Below is a small trained network, with its code and all its weights. Each question gives an input and a class and asks what happens when units are switched off, that is, made to give their printed mean instead of their output.

import numpy as np


def w(rows, s, z=0):
    codes = np.array(rows[::2]) - 128.0
    scale = np.full(codes.shape[1], s)
    scale[-1] = z or s
    return codes * scale


def norm(h):
    return h / np.sqrt((h * h).mean(-1, keepdims=True) + 1e-5)


def f(y):
    return np.maximum(y, 0)


def log_softmax(a):
    a = a - a.max(-1, keepdims=True)
    return a - np.log(np.exp(a).sum(-1, keepdims=True))


def net(x, mask):
    res = np.array(x, float).reshape(1, 5) / 4 @ E
    u = 0
    for l in range(2):
        y = f(norm(res) @ A[l][:, :-1].T + A[l][:, -1])
        res = res + np.where(mask[u : u + 3], y, B[l][:, -1]) @ B[l][:, :-1]
        u += 3
    return log_softmax(norm(res)[-1] @ U[:, :-1].T + U[:, -1])


A, B = {}, {}
E = w([
[123,156,61,157,49,64,125,153,154,178,90,105],'x0',
[124,127,127,127,127,125,128,126,126,124,134,121],'x1',
[127,132,123,127,120,135,135,123,130,127,126,133],'x2',
[161,57,157,4,125,114,168,220,121,126,133,119],'x3',
[60,154,103,102,140,33,201,112,137,81,124,168],'x4',
],0.016)
A[0] = w([
[36,153,109,101,149,5,211,113,132,68,124,180,2],'L0N0',
[58,160,139,140,211,88,172,58,127,60,133,197,57],'L0N1',
[33,158,112,144,168,27,170,79,129,70,130,155,70],'L0N2',
],0.029,0.013)
B[0] = w([
[83,202,73,252,179,125,118,153,117,150,86,126,253],'L0N0',
[117,75,126,59,171,191,169,144,132,187,118,96,220],'L0N1',
[164,59,157,61,166,171,131,123,131,134,123,107,233],'L0N2',
],0.023,0.037)
A[1] = w([
[92,118,145,127,252,217,163,115,108,110,127,134,194],'L1N0',
[142,63,192,36,181,203,151,56,123,61,157,141,2],'L1N1',
[76,106,111,111,198,120,153,82,144,180,101,91,111],'L1N2',
],0.036,0.0063)
B[1] = w([
[138,129,213,90,28,145,95,52,131,64,237,165,254],'L1N0',
[113,158,44,190,187,68,151,162,130,153,39,117,197],'L1N1',
[149,158,104,131,69,3,131,154,130,81,109,160,200],'L1N2',
],0.017,0.065)
U = w([
[115,154,190,117,101,121,121,68,114,70,179,173,13],'0',
[143,182,103,237,140,113,82,115,115,125,79,135,162],'1',
[141,56,121,7,137,136,180,213,123,207,82,90,255],'2',
],0.012,0.00083)

Each question gives the input, the list of numbers given to net, and the class t.
The units are the neurons (one row each of A and B). Each row of codes is followed by its name. A weight is (code - 128) times the scale printed after its matrix; where a second scale follows, it is the last column's (A, B and U).
mask holds one flag per neuron, layer by layer. A switched-off neuron (its flag False) gives its mean, the last column of its row in B, instead of its output. The means were averaged over made-up inputs and are rounded, as every weight is.
A unit's drop is (log p(t) with every unit on - log p(t) with that unit switched off) / (log p(t) with every unit on - log p(t) with every unit switched off).
The circuit of an input: a set's keep is (log p(t) with only the set's units on - log p(t) with every unit switched off) / (log p(t) with every unit on - log p(t) with every unit switched off). Starting from all 6 units, units are removed one at a time, each time the one whose removal leaves the highest keep (on an exact tie, the one counted first), for as long as the keep stays at least 0.8.
circuit, biggest first: the units of the circuit, biggest drop first
most important unit: the unit with the biggest drop
k most important neurons: the k neurons with the biggest drops, biggest first
top k neurons in layer l: the k neurons of layer l with the biggest drops, biggest first
drop of u: that unit's drop, to one decimal
input [4,-5,-5,7,5], class 1: most important unit : L0N0
input [8,-3,-4,3,-4], class 2: 4 most important neurons : L0N0; L1N0; L1N1; L1N2
input [8,5,-4,7,0], class 2: 3 most important neurons : L1N0; L0N0; L1N1
input [-3,3,0,0,5], class 2: 2 most important neurons : L0N1; L0N2
input [0,-8,-3,6,-4], class 1: 2 most important neurons : L1N0; L0N1
input [-1,7,-1,7,0], class 1: circuit, biggest first : L1N1; L0N1; L0N0
input [-5,-7,0,7,-1], class 1: circuit, biggest first : L1N1; L0N0; L0N1
input [-8,-5,-7,-1,1], class 2: 3 most important neurons : L0N0; L0N1; L1N1
input [-4,0,-6,4,0], class 1: 3 most important neurons : L1N1; L0N0; L0N1
input [8,3,6,-3,3], class 0: 3 most important neurons : L0N2; L1N1; L1N0
input [-5,8,5,-1,7], class 2: 2 most important neurons : L0N1; L0N2
input [5,6,-3,7,-8], class 2: 2 most important neurons : L0N0; L1N0
input [2,-8,6,7,-4], class 2: 4 most important neurons : L0N0; L1N0; L0N2; L1N2
input [-3,-6,-4,-4,2], class 2: most important unit : L0N1
input [0,-4,-1,-7,-6], class 0: 2 most important neurons : L1N1; L0N0
input [6,0,8,7,1], class 1: top 2 neurons in layer 0 : L0N2; L0N1
input [-4,2,-7,6,-6], class 1: 3 most important neurons : L1N1; L0N0; L0N1
input [1,-4,3,1,-8], class 2: 2 most important neurons : L0N0; L1N0
input [7,6,3,-7,8], class 0: top 2 neurons in layer 0 : L0N2; L0N0
input [0,2,-2,1,-2], class 1: most important unit : L1N0
input [-5,8,-4,-5,6], class 2: top 2 neurons in layer 0 : L0N1; L0N2
input [8,3,4,6,5], class 1: 3 most important neurons : L0N0; L0N1; L1N0
input [-8,-4,6,-2,3], class 2: drop of L0N1 : 0.8
input [4,6,0,-4,2], class 0: drop of L1N0 : 0.3
input [3,-7,7,-8,4], class 0: drop of L1N0 : 3.1
input [4,6,6,1,3], class 1: drop of L0N0 : 3.9
input [2,-3,-1,-7,3], class 0: circuit, biggest first : L1N0
